Here is a tiny trained network, its code and every weight. The questions are about switching its units off for an input and a target symbol, where a switched-off unit gives its printed mean instead of its output.

import numpy as np


def w(rows, s, z=0):
    codes = np.array(rows[::2]) - 128.0
    scale = np.full(codes.shape[1], s)
    scale[-1] = z or s
    return codes * scale


def f(y):
    return np.maximum(y, 0)


def softmax(a):
    e = np.exp(a - a.max(-1, keepdims=True))
    return e / e.sum(-1, keepdims=True)


def log_softmax(a):
    a = a - a.max(-1, keepdims=True)
    return a - np.log(np.exp(a).sum(-1, keepdims=True))


def net(x, mask):
    ids = ['γδζμξστφ'.index(c) for c in x.split()]
    T = len(ids)
    res = E[ids] + P[:T]
    u = 0
    for l in range(2):
        q, k, v = (res @ M[l].T for M in (Q, K, V))
        z = softmax(np.where(np.tri(T) > 0, q @ k.T / 2**0.5, -1e9)) @ v
        res = res + np.where(mask[u], z, O[l][:, -1]) @ O[l][:, :-1]
        u += 1
        y = f(res @ A[l][:, :-1].T + A[l][:, -1])
        res = res + np.where(mask[u : u + 4], y, B[l][:, -1]) @ B[l][:, :-1]
        u += 4
    return log_softmax(res[-1] @ U[:, :-1].T + U[:, -1])


Q, K, V, O, A, B = {}, {}, {}, {}, {}, {}
E = w([
[184,207,161,168,140,157],'γ',
[135,205,138,165,148,180],'δ',
[218,131,200,65,107,119],'ζ',
[136,33,73,182,142,127],'μ',
[106,101,249,163,201,124],'ξ',
[136,108,81,67,112,154],'σ',
[88,199,82,88,197,183],'τ',
[61,197,70,140,146,111],'φ',
],0.016)
P = w([
[213,236,110,212,253,177],'0',
[190,173,110,182,191,157],'1',
[163,153,119,157,156,172],'2',
[137,140,142,130,114,189],'3',
[105,133,161,114,88,198],'4',
[95,118,179,71,66,188],'5',
[69,109,201,64,49,195],'6',
[42,93,214,31,32,199],'7',
[33,81,230,14,16,182],'8',
[19,53,223,14,8,172],'9',
],0.0067)
Q[0] = w([
[191,77,130,98,55,170],'0.h1',
[188,54,26,134,72,6],'0.h1',
],0.013)
K[0] = w([
[177,127,222,82,136,180],'0.h1',
[246,114,104,201,186,138],'0.h1',
],0.012)
V[0] = w([
[117,179,185,214,94,1],'0.h1',
[24,91,79,57,221,111],'0.h1',
],0.007)
O[0] = w([
[103,187,193,83,50,107,2],'0.h1',
[119,152,158,53,183,248,181],'0.h1',
],0.011,0.0019)
A[0] = w([
[238,97,143,135,110,186,87],'0.n1',
[198,236,98,122,68,223,91],'0.n2',
[173,97,91,134,32,179,254],'0.n3',
[225,88,239,184,177,2,218],'0.n4',
],0.0065,0.0048)
B[0] = w([
[110,126,142,97,219,147,158],'0.n1',
[135,117,185,153,89,103,204],'0.n2',
[55,44,109,119,134,82,220],'0.n3',
[121,117,120,87,87,245,255],'0.n4',
],0.011,0.0063)
Q[1] = w([
[85,2,121,163,46,106],'1.h1',
[69,147,211,156,162,201],'1.h1',
],0.0094)
K[1] = w([
[176,36,255,124,118,116],'1.h1',
[19,124,124,44,134,144],'1.h1',
],0.011)
V[1] = w([
[130,163,44,171,92,15],'1.h1',
[143,255,29,73,151,142],'1.h1',
],0.0064)
O[1] = w([
[10,191,72,123,147,199,4],'1.h1',
[70,114,153,2,201,44,120],'1.h1',
],0.009,0.016)
A[1] = w([
[136,214,173,85,128,155,107],'1.n1',
[107,101,4,101,100,124,206],'1.n2',
[106,72,185,111,153,137,116],'1.n3',
[150,154,179,162,110,128,2],'1.n4',
],0.011,0.0078)
B[1] = w([
[85,127,12,135,19,174,166],'1.n1',
[54,240,162,104,222,86,157],'1.n2',
[73,203,88,65,93,153,246],'1.n3',
[90,229,254,89,87,105,155],'1.n4',
],0.0097,0.013)
U = w([
[146,183,70,126,104,150,30],'γ',
[146,188,75,148,125,146,107],'δ',
[179,72,69,97,89,130,114],'ζ',
[73,110,139,147,139,91,199],'μ',
[102,170,199,109,129,115,2],'ξ',
[75,73,154,175,207,235,191],'σ',
[123,124,153,31,224,135,39],'τ',
[2,130,82,85,65,106,133],'φ',
],0.0074,0.0048)

Each question gives the input, a string of symbols that net reads in full, and the target symbol t.
The units are the heads (2 rows each of Q, K, V and O) and the neurons (one row each of A and B). Each row of codes is followed by its name. A weight is (code - 128) times the scale printed after its matrix; where a second scale follows, it is the last column's (O, A, B and U).
mask holds one flag per unit, layer by layer, with each layer's heads first. A switched-off unit (its flag False) gives its mean, the last column of its rows in O or B, instead of its output. The means were averaged over made-up inputs and are rounded, as every weight is.
A unit's drop is (log p(t) with every unit on - log p(t) with that unit switched off) / (log p(t) with every unit on - log p(t) with every unit switched off).
The circuit of an input: a set's keep is (log p(t) with only the set's units on - log p(t) with every unit switched off) / (log p(t) with every unit on - log p(t) with every unit switched off). Starting from all 10 units, units are removed one at a time, each time the one whose removal leaves the highest keep (on an exact tie, the one counted first), for as long as the keep stays at least 0.8.
units of the circuit, in order: the units of the circuit, biggest drop first
k most important neurons: the k neurons with the biggest drops, biggest first
k most important neurons of layer l: the k neurons of layer l with the biggest drops, biggest first
input μ μ ζ μ μ μ, target μ: 3 most important neurons of layer 1 : 1.n2, 1.n1, 1.n3
input μ φ ξ σ γ ζ σ γ, target σ: units of the circuit, in order : 0.h1, 1.h1, 0.n3, 1.n3
input ξ ξ ξ δ ζ ξ, target ξ: units of the circuit, in order : 1.h1, 1.n4, 0.h1
input δ σ ζ σ γ, target σ: units of the circuit, in order : 0.h1, 1.h1, 1.n3
input ξ σ μ φ φ ξ δ δ ζ, target ζ: units of the circuit, in order : 1.h1, 0.n4
input σ σ γ φ φ φ φ μ δ, target φ: units of the circuit, in order : 1.h1, 1.n1
input δ μ γ ξ ξ γ, target ξ: 3 most important neurons : 1.n4, 0.n2, 0.n4
input φ δ μ μ φ σ, target τ: units of the circuit, in order : 1.n2, 0.h1, 1.n1
input δ ξ δ, target ξ: 4 most important neurons : 1.n4, 0.n4, 0.n2, 1.n1
input τ δ τ φ μ ξ, target φ: 2 most important neurons : 0.n3, 1.n3
input ζ δ φ δ ξ, target φ: 3 most important neurons : 0.n3, 1.n1, 1.n3
input ζ γ ξ δ σ φ ξ σ τ δ, target τ: 3 most important neurons : 1.n1, 0.n1, 1.n3
input ζ σ δ δ, target σ: units of the circuit, in order : 1.h1, 0.h1, 1.n3
input σ σ σ, target τ: most important neuron : 1.n2
input δ φ σ γ, target φ: units of the circuit, in order : 1.h1
input τ ξ τ, target τ: units of the circuit, in order : 0.h1, 1.h1
input μ φ δ σ ξ σ σ ζ σ, target μ: 3 most important neurons of layer 0 : 0.n3, 0.n4, 0.n2
input φ φ μ ξ σ μ δ ξ μ δ, target ξ: 3 most important neurons : 1.n4, 0.n4, 1.n1
input γ μ σ σ τ γ, target τ: units of the circuit, in order : 0.h1, 1.h1
input φ γ σ μ, target φ: 4 most important neurons : 0.n3, 1.n2, 0.n4, 0.n2
input γ ζ μ, target μ: 2 most important neurons : 1.n2, 1.n3
input σ δ φ ξ γ, target φ: units of the circuit, in order : 1.h1, 1.n1
input μ ξ φ ζ μ σ σ, target μ: 3 most important neurons : 1.n2, 0.n4, 0.n3
input ξ τ δ ξ, target τ: most important neuron : 0.n3
